(in the rows, 128 means zero)
Here are made-up objects, facts about them, and rows of numbers that follow some of those facts. Name the object behind each unnamed row.

Some rows with their names:
foriklur: [131 136 131 128 125 138  92 137 142 123 140 144 145 133 119 112 124 124
 127 133 136 137  92 123 130 118 112 131 109 107 129 153 118 114]
zenum: [127 137 126 129 126 138  88 148 149 110 149 155 151 124 113 113 120 121
 100 135 132 133  85 117 125 125 112 119 118  98 131 140 118 121]
flodrur: [132 128 124 128 133 139 102 114 130 123 130 136 134 120 123 119 122 115
 138 135 129 130 102 118 132 118 115 147 111 120 127 136 119 106]
driklo: [129 148 124 125 124 113 135 134 117 127 116 119 124 127 142 139 131 130
 140 121 132 128 115 133 127 133 137 130 145 140 123 112 134 159]
kotre: [133 129 125 128 133 144 103 114 131 123 131 137 136 121 122 119 122 114
 139 136 128 129 103 118 133 118 118 150 110 119 127 133 116 107]
roze: [131 114 137 133 126 121 133 150 125 114 133 115 122 131 159 140 134 146
  96 130 120 123 147 141 132 147 106  88 153 147 131 127 112 123]
dugur: [125 128 138 122 128 101 100 175 130 144 101 110 134  81 132 147 133 134
 135 125 127 130 123 132 123 155 143 134 161 118 127 108 157 161]
grifis: [128 122 128 129 133 132 106 117 140 127 145 146 140 115 116 118 127 121
 131 136 139 123 103 120 128 115 101 135 125 103 130 144 119 108]
skitranom: [133 110 139 125 128 126 156 135 130 143 144 142 124 152 123 140 135 140
 113 117 138 133 160 125 131 118 167 102 111 130 136 127 131 159]
vitrur: [134 104 120 125 130 139 119 109 121 122 126 135 139 120 117 118 124 107
 118 116 115 123 124 115 128 114 113 156 112 116 128 140  97 104]
tobavu: [132  90 121 122 127 130 121 117 123 130 126 135 145 119 113 113 128 111
 108 101 110 120 144 118 123 111 106 149 122 109 132 153  86  98]
lilugros: [144  94 150 117 137 138 153 126 125 144 146 138 122 156 126 146 131 135
 115 113 136 129 168 113 135 114 202 124 106 134 138  94 121 171]
paskol: [111 164 113 133 121 124 190 146  99 132 129 126 149 138 132 109 136 144
 131 137 124 125 141 151 110 115 139 115 143 155 130 117 139 121]
bridrumom: [125 138 122 129 126 123 147 128 121 125 123 124 121 135 135 133 130 132
 128 127 125 127 134 133 129 133 138 118 133 143 126 118 132 141]
lunustu: [132 127 126 128 133 144 105 113 130 124 132 137 136 122 121 118 122 114
 138 138 126 130 101 119 132 116 120 155 110 118 127 133 116 104]
kluzuse: [124 143 118 130 125 121 154 127 117 124 121 123 123 133 137 134 132 133
 128 130 123 128 129 134 128 135 136 115 137 146 125 116 134 141]
figru: [131 130 125 128 132 143 100 111 133 122 130 136 135 120 120 118 120 113
 139 136 129 130 104 119 132 119 116 150 112 117 127 136 120 106]
peguk: [123 137 129 129 127 128 147 126 124 124 119 118 120 139 135 130 129 133
 126 127 124 126 136 136 127 134 142 123 139 143 126 115 134 140]

Some facts about the objects:
β: uses; ζ: refers to
(bravul, β, lemim); (bravul, β, guzam); (bravul, β, druskom); (negur, β, rudokan); (negur, β, vestatom); (mugun, β, negur); (mugun, β, dugur)
(stovi, β, zetur); (rugri, β, zestem); (klikun, β, vunastil); (greplis, β, bradram); (roze, β, bustom); (segri, β, negur); (segri, β, nikle)
(zozo, β, klegagru); (zozo, β, foriklur); (zozo, β, zenum); (zozo, β, nikle); (skatak, β, satil); (skovas, β, zadu); (skovas, β, ziplol)
(skovas, β, flanefak); (skovas, β, rudokan); (paskol, β, treflubu); (paskol, β, braste); (paskol, β, lilugros); (paskol, β, zetur); (lufe, β, tobavu)
(lufe, β, degruklen); (zenum, β, mugun); (zenum, β, foriklur); (zenum, β, gustok); (tobar, β, lufe); (tobar, β, vunastil); (klabok, β, gustok)
(foriklur, β, bremalen); (gruzek, β, vubepul); (gruzek, β, ziplol); (gruzek, β, dretruk); (tritum, β, flodrur); (rerek, β, nikle); (rerek, β, bogim)
(fabil, β, nugem); (fabil, β, roflutil); (bagrol, β, flanefak); (bagrol, β, flekel); (bagrol, β, pozel); (satil, β, tritum); (bruplik, β, robak)
(bruplik, β, ploklun); (toger, β, tuflor); (toger, β, stomos); (dreges, β, treflubu); (dreges, β, mugun); (dreges, β, bremalen); (grifis, β, zozo)
(soflis, β, rudokan); (soflis, β, gustok); (tobavu, β, vitrur); (sotas, β, ziplol); (ploklun, β, dugur); (mazu, β, zenum); (mazu, β, nikle)
(mazu, β, dugur); (flobruzan, β, fonin); (figre, β, tuflor); (zutru, β, klegagru); (zutru, β, zozo); (vubepul, β, negur); (vubepul, β, vestatom)
(lubriklas, β, zetur); (lubriklas, β, totrom); (lubriklas, β, zigri); (veflel, β, gunufla); (veflel, β, mazu); (melom, β, vitrur); (stomos, β, dusepu)
(stomos, β, zigri); (fimus, β, zestem); (drikline, β, tasa); (drikline, β, guzam); (gara, β, bremalen); (gara, β, soflis); (gaber, β, guzam)
(zadu, β, gustok); (zadu, β, dristak); (zadu, β, toplolur); (tunuk, β, vubepul); (tunuk, β, zenum); (tunuk, β, nikle); (tunuk, β, rudokan)
(tunuk, β, zestem); (gunufla, β, bradram); (toplolur, β, mugun); (toplolur, β, lilugros); (toplolur, β, zenum); (roflutil, β, klegagru); (roflutil, β, nikle)
(roflutil, β, dugur); (nikle, β, guzam); (gropek, β, klikun); (gropek, β, bravul); (vunastil, β, skatak); (vunastil, β, gara); (briflas, β, bogim)
(brazis, β, bustom); (brazis, β, zetur); (brazis, β, dubrol); (brazis, β, toplolur); (flekel, β, treflubu); (flekel, β, gara); (gatragre, β, zigri)
(tasa, β, klegagru); (dretruk, β, braste); (dretruk, β, briflas); (dugur, β, negur); (dugur, β, guzam); (nugem, β, bustom); (nugem, β, melom)
(nugem, β, gustok); (nugem, β, soflis); (klenor, β, bremalen); (klenor, β, toger); (pozel, β, tuflor); (fuda, β, soflis); (fuda, β, degruklen)
(rovi, β, skatak); (kleflobrim, β, gunufla); (kleflobrim, β, tuflor); (kleflobrim, β, gara); (skitranom, β, grifis); (skitranom, β, bremalen); (grili, β, gaber)
(grili, β, tobavu); (muplel, β, dretruk); (dubrol, β, gunufla); (dubrol, β, ploklun); (skezer, β, mugriklel); (plapu, β, gaber); (mugriklel, β, segri)
(bustom, β, mugun); (bustom, β, foriklur); (bustom, β, zenum); (vikle, β, zetur); (vikle, β, ploklun); (vikle, β, roflutil); (vikle, β, dretruk)
(flastin, β, druskom); (zestem, β, vitrur); (gedrogrun, β, guzam); (stagiga, β, rerek); (stagiga, β, dubrol); (klegagru, β, gustok); (tuflor, β, negur)
(tuflor, β, lilugros); (grezim, β, gatragre); (gratal, β, flobruzan); (grukidel, β, drikline); (desanur, β, robak); (desanur, β, brazis); (desanur, β, tidrel)
(desanur, β, dretruk); (zigri, β, gara); (treflubu, β, mugun); (degruklen, β, treflubu); (degruklen, β, tobavu); (bremalen, β, gustok); (braste, β, mugun)
(braste, β, rudokan); (braste, β, pozel); (braste, β, zozo); (tozo, β, tredrul); (tredrul, β, guzam); (negur, ζ, gratron); (negur, ζ, zedugro)
(dusepu, ζ, tritum); (dusepu, ζ, paskol); (verote, ζ, lilugros); (verote, ζ, kagabruk); (stovi, ζ, bradram); (rugri, ζ, lunustu); (klikun, ζ, kidri)
(roze, ζ, kegem); (roze, ζ, briflas); (fonin, ζ, gozol); (fonin, ζ, tizim); (fonin, ζ, plapu); (dupla, ζ, larel); (tidu, ζ, flekel)
(segri, ζ, soflis); (segri, ζ, vestatom); (bridrumom, ζ, toplolur); (drades, ζ, plapu); (bogim, ζ, zofa); (paskol, ζ, gereskek); (putram, ζ, nulu)
(mopestar, ζ, zofa); (siril, ζ, sarir); (siril, ζ, gozol); (luvubo, ζ, paskol); (gustok, ζ, laveter); (sastas, ζ, flanefak); (gruzek, ζ, roze)
(trigroskir, ζ, nulu); (trigroskir, ζ, tritum); (trigroskir, ζ, mopestar); (rerek, ζ, gomaduk); (bedol, ζ, rovi); (gozol, ζ, tibol); (gozol, ζ, roze)
(skibror, ζ, zolek); (skibror, ζ, vestatom); (skibror, ζ, lovabra); (nulu, ζ, kegem); (satil, ζ, mopestar); (gobir, ζ, guzam); (gobir, ζ, kidri)
(kloril, ζ, driklo); (dotrum, ζ, kluze); (vuklun, ζ, domi); (dibruk, ζ, mezos); (rubrem, ζ, skovas); (peguk, ζ, bubim); (soflis, ζ, grezim)
(soflis, ζ, rovi); (soflis, ζ, flivi); (plubin, ζ, mopestar); (plubin, ζ, plapu); (guzam, ζ, klegagru); (bubim, ζ, tritum); (bubim, ζ, rovi)
(bubim, ζ, figru); (feflafla, ζ, gratron); (feflafla, ζ, dristak); (sotas, ζ, mezos); (ploklun, ζ, gereskek); (flobruzan, ζ, tritum); (klotam, ζ, dratutro)
(klotam, ζ, soflis); (modan, ζ, rerek); (modan, ζ, gomaduk); (vubepul, ζ, klenor); (kupudak, ζ, dratutro); (kupudak, ζ, tidrel); (kupudak, ζ, rerek)
(plestal, ζ, dupla); (plestal, ζ, teki); (melom, ζ, drades); (melom, ζ, kidri); (gotu, ζ, kegem); (gotu, ζ, gomaduk); (gotu, ζ, gereskek)
(stusko, ζ, kidri); (stusko, ζ, toplolur); (dagul, ζ, flanefak); (zudu, ζ, leplem); (denor, ζ, zofa); (kipler, ζ, greplis); (plora, ζ, dristak)
(plora, ζ, guzam); (gara, ζ, grezim); (gara, ζ, satil); (gara, ζ, dubrol); (reklo, ζ, grezim); (reklo, ζ, bradram); (reklo, ζ, flivi)
(gekini, ζ, laveter); (skobruklok, ζ, soflis); (daklem, ζ, tidrel); (tibol, ζ, kistum); (tibol, ζ, skobruklok); (tunuk, ζ, kotre); (tizim, ζ, flanefak)
(tizim, ζ, dibruk); (gunufla, ζ, bedol); (gropek, ζ, plora); (gropek, ζ, fonin); (dratutro, ζ, briflas); (briflas, ζ, zofa); (briflas, ζ, rovi)
(brazis, ζ, drite); (zedugro, ζ, rubrem); (gatragre, ζ, drades); (dretruk, ζ, kotre); (dugur, ζ, mezos); (plastu, ζ, zofa); (driklo, ζ, moner)
(serok, ζ, lovabra); (serok, ζ, gomaduk); (larel, ζ, kagabruk); (larel, ζ, mipu); (larel, ζ, briflas); (klenor, ζ, skezer); (klenor, ζ, kidri)
(teki, ζ, dibruk); (pozel, ζ, kluze); (kluzuse, ζ, guzam); (latrur, ζ, tredrul); (latrur, ζ, denor); (tefla, ζ, daklem); (stire, ζ, dagul)
(stire, ζ, tidrel); (gratron, ζ, tobavu); (truzem, ζ, rugri); (lilugros, ζ, tizim); (lilugros, ζ, plapu); (skitranom, ζ, skezer); (skitranom, ζ, plapu)
(grubruflok, ζ, zeste); (grubruflok, ζ, flenan); (muplel, ζ, grezim); (muplel, ζ, tidrel); (muplel, ζ, vestatom); (kagabruk, ζ, kluze); (staden, ζ, soflis)
(kloplurak, ζ, mopestar); (kloplurak, ζ, veflel); (klebik, ζ, bedol); (gomaduk, ζ, furol); (furol, ζ, dibruk); (plapu, ζ, kidri); (tukla, ζ, plapu)
(tukla, ζ, druskom); (zedrer, ζ, tritum); (zedrer, ζ, degruklen); (zedrer, ζ, vitrur); (klepom, ζ, drades); (klepom, ζ, soflis); (vikle, ζ, kloplurak)
(vikle, ζ, driklo); (flastin, ζ, lunustu); (flastin, ζ, greplis); (beter, ζ, dugur); (sinum, ζ, flanefak); (sinum, ζ, kidri); (sinum, ζ, driklo)
(resun, ζ, gekini); (treval, ζ, dratutro); (druskom, ζ, stire); (gereskek, ζ, treflubu); (gereskek, ζ, bradram); (moner, ζ, dibruk); (lovabra, ζ, ploklun)
(kigin, ζ, vitrur); (kigin, ζ, plamek); (zeste, ζ, gatragre); (domi, ζ, tobavu); (leplem, ζ, treval); (sege, ζ, nulu); (sege, ζ, vitrur)
(flenan, ζ, plora); (flenan, ζ, furol); (flivi, ζ, kidri); (gratom, ζ, dristak); (gratom, ζ, zigri); (zigri, ζ, kluze); (zigri, ζ, roze)
(kluze, ζ, dubrol); (plinik, ζ, treflubu); (plinik, ζ, gruzek); (degruklen, ζ, plastu); (tredrul, ζ, flastin)

Which object is each row?
No name comes twice in this set of rows, the named rows included.
[132 130 122 130 132 142 109 117 124 121 132 135 140 120 129 118 124 117
 132 142 125 129 106 120 132 117 111 143 114 123 126 134 112  98] : kegem
[135 119 135 128 118 115 137 154 115 122 118 119 127 147 135 125 124 138
 112 104 123 119 176 128 118 115 132 102 146 134 134 135 130 134] : degruklen
[137  87 149 121 139 147 172 110 136 150 150 147 115 167 112 147 133 135
 113 109 131 128 190 111 137 110 217 113  96 131 140 104 130 174] : drades
[125 121 128 128 133 138 100 113 150 131 133 131 133 123 112 113 122 120
 144 125 126 128 103 128 128 130 107 143 118 107 130 152 121 106] : grezim
[143  96 151 119 135 139 158 120 125 143 145 137 123 154 128 146 134 135
 115 114 136 126 166 117 137 111 196 127 111 133 135 100 122 169] : fonin
[135 113 120 121 134 128  91 145 133 140 142 129 134 101 106 117 117 124
 147 139 124 144 132 119 120 146 114 166  92 118 138 132 120  93] : tuflor
[122 133 134 128 117 133 154 136 130 124 126 125 122 139 134 133 135 129
  94 133 133 141 121 141 129 143 139 121 118 135 119 113 125 150] : gustok
[129 135 130 130 125 124 146 131 119 123 119 119 119 140 139 133 128 133
 120 129 129 126 149 129 127 129 139 117 138 141 126 113 137 139] : latrur
[123 118 127 129 137 131  96 127 143 125 144 147 143 102 111 120 126 122
 125 141 133 123 109 116 125 125 107 132 131  98 132 131 132 107] : mazu
[122 133 133 133 125 128 132 127 138 113 113 105 106 144 143 132 123 135
 117 128 117 121 146 138 128 148 122 108 148 143 126 121 140 131] : dratutro
[124 133 132 129 127 121 145 133 129 129 136 127 128 137 132 129 133 140
 124 122 133 120 139 136 123 126 130 109 148 133 131 127 130 140] : brazis
[114 143 117 132 126 126 151 118 130 125 119 119 118 138 130 129 129 131
 133 127 117 126 126 139 126 144 139 113 137 143 126 123 143 144] : reklo
[118 141 133 132 126 132 147 120 138 121 114 110 113 145 132 124 123 132
 123 125 120 124 144 139 124 141 138 120 140 141 125 118 148 139] : bubim

Now the same objects, written a new way:
Some rows with their names:
roze: [179 152  75  98 152 155 140 172 150 166 119 146 136 174 102 147 161 175
 160 110 117 129 123 121 154 156 111 129 129  91  86 136 138  90 179]
tidrel: [144 152 124  82 105 135 117 126 120 153 137 139 131 154 135 132 149 171
 194  90 133 148 118 140 161 110 149 120 165  87  99 129 111 129 161]
stusko: [131 176  94 115 148 123 108 133 130 115 140 141 149 167 127 170 187 201
 145 103  80 125 132 138 167 128 176 119 105 135 117 111 153 100 153]
kistum: [156 157 113  86 100 124 111 134 133 135 104 131 125 150 126 127 157 162
 188  89 121 147 132 143 164 114 139 120 134  88 105 143 126 126 156]
tidu: [154 162  91  97 133 134 113 151 136 134 111 140 124 174 112 142 167 187
 170  95 120 131 124 136 167 140 136 115 138 109  82 133 130 129 163]
negur: [152 165  87 100 139 140 118 153 133 150 123 155 127 174 117 143 170 196
 172 101 126 131 115 126 165 143 135 122 147 101  84 135 119 121 166]
zenum: [155 157 111  89 105 125 114 133 129 149 118 141 132 151 130 123 158 173
 192  97 126 147 128 134 165 115 138 126 139  81 115 140 121 119 154]
sinum: [131 184  85 117 141 123 106 136 124 117 137 134 135 176 121 158 184 203
 147 108  85 122 128 139 175 134 170 117 113 127 112 111 148 108 143]
vunastil: [167 148 117 102 107 123  97 146 139 148 108 130 140 150 133 122 161 171
 188  99 134 135 128 136 164 111 143 118 126  82 109 144 122 125 142]
tozo: [176 158 108  96 101 137 102 152 143 127  99 148 137 160 129 109 179 167
 191  90 124 156 138 127 163 140 132 128 124  79 144 151 135 124 149]
bremalen: [156 157 109  86 104 123 113 132 131 151 115 139 132 150 131 123 157 172
 189  99 129 146 128 135 165 114 140 128 135  83 113 141 122 118 154]
zadu: [152 159 114  87 104 127 116 133 126 152 121 141 130 151 132 124 159 171
 190  97 128 147 128 136 164 114 138 127 143  81 112 137 120 118 155]
beter: [154 167  84 101 129 135 115 153 132 134 113 136 119 180 107 140 167 187
 169  98 120 129 122 135 170 141 136 115 140 106  80 128 130 130 156]
klikun: [143 168 104 130 157 130  87 140 138 117 145 137 172 172 140 170 202 211
 135 110  85 117 127 134 172 129 198 117  96 137 143 103 153  99 138]
dibruk: [140 209  27 131  77 133 112 148  97 121 123 101  71 217  83  97 166 194
 167 134 118 113 108 141 223 148 140 108 153  84  83 105 128 141  77]
plinik: [152 159  90  98 132 137 118 154 136 136 113 144 126 173 113 148 166 186
 168  96 124 128 122 136 160 147 133 118 140 109  78 138 130 128 166]
skatak: [173 145 126 125 110 116  84 162 140 151 108 122 146 143 133 126 155 175
 195  98 132 122 124 136 163 100 143 109 114  74  92 147 119 125 130]
figre: [162 158  94  89 106 122 113 131 137 151 108 143 134 150 125 116 155 176
 195 102 122 150 130 128 164 119 137 132 114  82 117 154 120 110 155]

Name these rows:
No name comes twice in this set of rows, the named rows included.
[162 157  82  95 141 148 117 145 142 144 136 139 131 189 103 136 146 198
 193 103 113 144 109 129 160 141 150 116 134 110  84 131 118 128 168] : gunufla
[152 162  86  97 134 135 110 152 133 132 112 146 123 178 111 141 168 190
 171  91 126 128 120 131 165 146 135 112 140 110  73 135 124 141 168] : stire
[126 184  96 125 156 123 103 123 130 108 160 142 162 164 126 182 198 204
 131  96  58 130 138 129 171 114 206 115  83 146 130  91 163  97 154] : flivi
[164 155  96  88 106 127 111 131 139 148 111 139 134 154 124 115 151 176
 200 103 120 150 128 131 161 121 140 130 114  83 117 154 119 114 154] : kleflobrim
[173 137 146 154 121 108  72 180 141 159 111 123 153 134 137 141 146 183
 208  95 143 110 115 138 156  86 140  96 113  69  65 156 109 131 122] : tritum
[163 163 118 115 178 124 145 159 160 163 104 132 103 184  79 169 149 207
 210 128 143 181 122 147 175 105 142 133 190 119 107  87 151  96 148] : bogim
[157 169  86 109 138 123 121 161 129 149 125 167 132 172 110 124 182 190
 173  97 131 133 142 111 167 159 103 127 121  91  94 137 141 127 169] : rugri
[156 152 101  79 103 122 112 124 134 158 109 134 133 148 131 124 154 175
 183 104 136 142 127 135 168 110 147 129 132  89 109 141 117 119 154] : toger
[145 154 124  82 105 132 116 127 122 152 132 133 130 154 135 131 150 171
 193  96 127 148 120 145 162 110 147 121 160  85 107 129 114 121 155] : robak
[156 156  72 100 133 133 118 144 139 151 118 162 135 172 114 139 163 200
 175 105 132 135 123 118 161 150 138 130 120 107  88 148 123 122 168] : stovi
[147 202 126  36 215  92  57 137 134 122  91 136 117 182 138 106 209 230
 185 100  98 104 107 147 186 136 114  98 136 117  94 135  94 156 193] : drades

The same objects again, as new rows of numbers:
Known rows:
treval: [130 136 138 114 139 121 115 133 105 122 126 133 140 114 130 142 115 135
 128 134 151 142 120 126 128 130 141 129 116 124 133 141 124]
dratutro: [131 141 142 114 142 125 115 132  95 117 128 128 152 108 138 134 118 140
 120 128 166 151 108 111 130 136 135 141 107 126 145 142 122]
kigin: [125 125 132 122 126 124 119 130 129 129 121 134 137 134 132 142 123 131
 133 132 124 131 120 131 127 130 130 127 124 130 133 137 128]
staden: [131 128 143  98 149 117 104 142  81 121 134 131 132  80 118 158 133 133
 132 136 175 147 143 128 140 127 147 132 112 127 141 149 124]
trigroskir: [115 135 145 131 120 125 117 132 127 125 124 136 137 136 142 129 119 138
 135 135 122 132 101 127 122 133 125 136 118 135 136 144 125]
tasa: [151 121 125 127 117 138 147 123 144 125 131 124 106 119 138 122 135 127
 133 123 133 129 165 111 131 128 102 111 138 122 137 127 140]
bravul: [135 114 105 128 122 141 140 128 140 127 137 133 104 119 143 156 121 124
 124 124 118 108 179 102 118 126 117 141 146 105 134 145 141]
flenan: [110 128 148 126 123 116 119 118 130 125 115 138 128 148 133 135 112 132
 141 140 123 128 127 134 114 128 135 120 124 124 113 137 121]
dibruk: [ 76  83 145 113  81 103 123  54  70 118 122 124 130 182  75 165 123 124
 132 135 176 108 184 130  72 123 107 103 129  84  85 111  90]
bridrumom: [122 127 130 124 123 123 119 130 131 129 123 131 134 132 124 138 121 132
 133 131 133 132 119 131 128 129 130 128 124 130 139 134 129]
dristak: [157 126 118 132 124 139 144 127 142 134 131 121 126 132 127 113 143 125
 128 123 111 142 129 128 141 122 119 104 128 154 120 106 126]
zadu: [152 108 122 137 144 133 132 119 150 129 130 122 123 111 116 106 150 122
 116 121 105 130 138 133 140 129 107 114 136 133 122 102 128]
mipu: [140 101 112 125 124 139 127 132 144 131 131 133 134 135 127 149 135 126
 131 121 122 141 133 121 125 128 109 121 130 137 137 118 132]
tukla: [104 144 126 129 111 114 118 131 123 135 120 125 130 134 122 128 115 133
 140 130 135 120  97 150 131 129 135 132 126 120 142 137 135]
nugem: [155 109 112 139 138 132 132 110 146 129 132 122 117 100 122 108 143 125
 115 123 106 122 147 125 137 132 104 115 139 122 124 113 131]
gruzek: [138 144 132 141 188 119 139 134 115 127 120 127 147 139 120  90 104 128
  90 122 144 139  84 130 126 143 137 133 139 105 120 109 125]
gekini: [124 131 133 124 131 123 120 131 130 128 121 133 136 131 135 138 117 131
 133 133 130 133 119 131 122 130 135 125 124 129 128 131 129]
dugur: [115 136 154 124 113 118 159 104  84 119 132 117 108 151 114 112 129 126
 122 128 169 117 172 119 115 125 122 110 133 106  98 124 114]

Which object is each row?
No name comes twice in this set of rows, the named rows included.
[ 84 133 155 161  65 135 115 121 114 111 140 125 147 143 151  85 155 158
 135 122 113 105  66  91 121 152  86 187  94 158 164 164 115] : mopestar
[128 150 123 121 141 127 122 128 113 129 118 127 154 143 142 129  87 134
 125 129 152 151  84 125 125 133 141 127 128 115 133 131 129] : gozol
[129 124 140 107 140 123 106 134  83 118 135 128 139  90 122 156 140 137
 125 132 162 146 133 121 135 133 138 140 107 128 143 146 122] : bedol
[129 111 103 124 113 142 125 135 121 136 137 132 130 138 133 166 132 122
 127 127  96 126 137 115 130 118 136 137 128 147 128 132 125] : flodrur
[ 92 141 117 124 101 112 117 128 117 136 123 123 124 136 101 131 120 131
 145 126 145 110 100 160 130 127 134 129 131 122 146 134 135] : sinum
[133 111 138 126 149 135 145 156 130 130 137 131 123 150 120 131 151 119
 125 120 130 141 149 129 133 123 124 124 133 153 115 112 122] : tidrel
[152  91 113 142 161 132 124 118 154 130 130 128 124 106 105 108 147 123
 105 121  97 124 139 134 135 133 104 119 139 127 120 102 129] : skovas
[136 124  93 130 121 145 126 121 131 133 138 128 129 116 137 151 133 115
 118 130  89 113 151 113 126 116 147 151 134 125 114 125 128] : vunastil
[116 158 136 120 105 126 141 136 101 127 129 131 114 143 155 140 102 131
 139 138 139 115 145 112 127 121 156 132 128 126 127 159 130] : druskom
[133 124 114 123 106 143 149 138 126 130 137 130 109 137 146 153 121 125
 133 125 123 122 166 101 129 120 130 132 137 129 135 144 134] : lemim
[ 83 110 135 123  88 107 123  80  90 125 120 124 132 174  87 146 118 127
 137 134 155 107 146 140  92 126 117 111 133  97 106 115 109] : tizim

